Below is a small trained network, with its code and all its weights. Each question gives an input and a target symbol and asks what happens when units are switched off, that is, made to give their printed mean instead of their output.

import numpy as np


def w(rows, s, z=0):
    codes = np.array(rows[::2]) - 128.0
    scale = np.full(codes.shape[1], s)
    scale[-1] = z or s
    return codes * scale


def f(y):
    return np.maximum(y, 0)


def softmax(a):
    e = np.exp(a - a.max(-1, keepdims=True))
    return e / e.sum(-1, keepdims=True)


def log_softmax(a):
    a = a - a.max(-1, keepdims=True)
    return a - np.log(np.exp(a).sum(-1, keepdims=True))


def net(x, mask):
    ids = ['ΠΣΦαβγδεζηθμξψω'.index(c) for c in x.split()]
    T = len(ids)
    res = E[ids] + P[:T]
    r = res
    for j in range(2):
        rows = slice(2 * j, 2 * j + 2)
        q, k, v = (r @ M[0][rows].T for M in (Q, K, V))
        z = softmax(np.where(np.tri(T) > 0, q @ k.T / 2**0.5, -1e9)) @ v
        o = O[0][rows]
        res = res + np.where(mask[j], z, o[:, -1]) @ o[:, :-1]
    y = f(res @ A[0][:, :-1].T + A[0][:, -1])
    res = res + np.where(mask[2:6], y, B[0][:, -1]) @ B[0][:, :-1]
    return log_softmax(res[-1] @ U[:, :-1].T + U[:, -1])


Q, K, V, O, A, B = {}, {}, {}, {}, {}, {}
E = w([
[51,217,148,99,103],'Π',
[201,70,127,58,188],'Σ',
[161,162,83,139,82],'Φ',
[45,130,185,106,79],'α',
[187,75,116,177,101],'β',
[93,113,91,119,194],'γ',
[85,102,20,175,62],'δ',
[191,121,155,119,130],'ε',
[105,169,131,23,253],'ζ',
[116,172,166,91,182],'η',
[104,62,160,49,159],'θ',
[123,140,52,56,151],'μ',
[106,146,220,56,149],'ξ',
[40,90,111,130,125],'ψ',
[155,81,45,93,144],'ω',
],0.02)
P = w([
[108,235,119,129,101],'0',
[143,232,124,203,163],'1',
[123,248,130,189,145],'2',
[78,138,74,46,40],'3',
[103,240,145,186,149],'4',
[134,224,123,231,166],'5',
[113,232,138,198,149],'6',
[101,254,142,216,149],'7',
[99,244,136,230,152],'8',
[82,138,35,135,57],'9',
[28,205,135,120,65],'10',
[88,191,108,156,94],'11',
[82,215,111,163,115],'12',
],0.0037)
Q[0] = w([
[118,231,99,139,46],'H0',
[182,39,183,134,203],'H0',
[147,185,151,252,178],'H1',
[95,120,82,226,155],'H1',
],0.011)
K[0] = w([
[123,183,116,176,63],'H0',
[179,87,152,104,192],'H0',
[134,197,213,248,140],'H1',
[95,145,84,189,88],'H1',
],0.011)
V[0] = w([
[143,26,154,119,249],'H0',
[169,134,104,107,112],'H0',
[111,151,171,255,143],'H1',
[81,103,96,142,94],'H1',
],0.0074)
O[0] = w([
[160,35,40,19,85,140],'H0',
[132,115,44,28,31,136],'H0',
[76,93,96,2,5,3],'H1',
[140,105,69,146,114,120],'H1',
],0.0078,0.005)
A[0] = w([
[161,111,166,154,56,60],'N0',
[9,115,128,136,187,63],'N1',
[62,32,203,124,102,230],'N2',
[214,114,73,149,115,254],'N3',
],0.011,0.0043)
B[0] = w([
[159,69,93,166,110,139],'N0',
[109,4,120,102,126,221],'N1',
[206,150,89,232,184,183],'N2',
[111,180,140,97,76,254],'N3',
],0.012,0.0076)
U = w([
[15,166,156,126,128,123],'Π',
[198,108,157,36,114,118],'Σ',
[141,215,148,187,93,181],'Φ',
[166,105,161,211,112,145],'α',
[214,82,129,173,39,171],'β',
[60,58,93,67,104,196],'γ',
[59,116,87,161,54,137],'δ',
[207,137,200,110,72,212],'ε',
[112,105,127,38,202,1],'ζ',
[94,166,174,70,168,194],'η',
[253,98,86,151,177,97],'θ',
[87,219,47,157,228,113],'μ',
[214,180,202,133,178,95],'ξ',
[119,52,81,168,122,84],'ψ',
[122,189,30,102,138,139],'ω',
],0.011,0.0063)

Each question gives the input, a string of symbols that net reads in full, and the target symbol t.
The units are the heads (2 rows each of Q, K, V and O) and the neurons (one row each of A and B). Each row of codes is followed by its name. A weight is (code - 128) times the scale printed after its matrix; where a second scale follows, it is the last column's (O, A, B and U).
mask holds one flag per unit, heads first, then neurons. A switched-off unit (its flag False) gives its mean, the last column of its rows in O or B, instead of its output. The means were averaged over made-up inputs and are rounded, as every weight is.
A unit's drop is (log p(t) with every unit on - log p(t) with that unit switched off) / (log p(t) with every unit on - log p(t) with every unit switched off).
The circuit of an input: a set's keep is (log p(t) with only the set's units on - log p(t) with every unit switched off) / (log p(t) with every unit on - log p(t) with every unit switched off). Starting from all 6 units, units are removed one at a time, each time the one whose removal leaves the highest keep (on an exact tie, the one counted first), for as long as the keep stays at least 0.8.
circuit, biggest first: the units of the circuit, biggest drop first
k most important neurons: the k neurons with the biggest drops, biggest first
which heads matter: for each layer, one digit per head in row order, 1 if its drop is at least 0.15 and else 0, layers parted by /
drop when u is switched off: that unit's drop, to one decimal
input μ δ Φ α ω α Π η ω δ Φ ω ζ, target ζ: circuit, biggest first : N1, N3
input ξ Φ γ ω ω ζ Σ η ω ω, target ω: circuit, biggest first : N3, N1
input ε ζ Σ Φ Φ γ ε β α α, target α: circuit, biggest first : N2, N1, H0
input β θ ω α δ ω Σ γ ω ξ, target ξ: 2 most important neurons : N2, N1
input ζ ψ γ α Π ω ψ ξ ξ, target ξ: 2 most important neurons : N2, N3
input Φ θ ξ ξ θ θ, target θ: drop when H0 is switched off : 0.1
input ω θ α Φ ζ ω Σ, target Σ: drop when N3 is switched off : 0.3
input ξ δ ω β θ Φ Π η Σ α θ, target θ: drop when N2 is switched off : 0.7
input γ α α η β ε ζ ψ, target ψ: circuit, biggest first : N1, N2
input ψ ε Φ μ μ η ε Φ θ Φ η μ, target μ: drop when N0 is switched off : 0.0
input Π α ζ ζ α β ψ, target ψ: 2 most important neurons : N1, N2
input Π μ ε θ γ Π, target Π: which heads matter : 10
input ψ μ η μ, target μ: most important neuron : N1
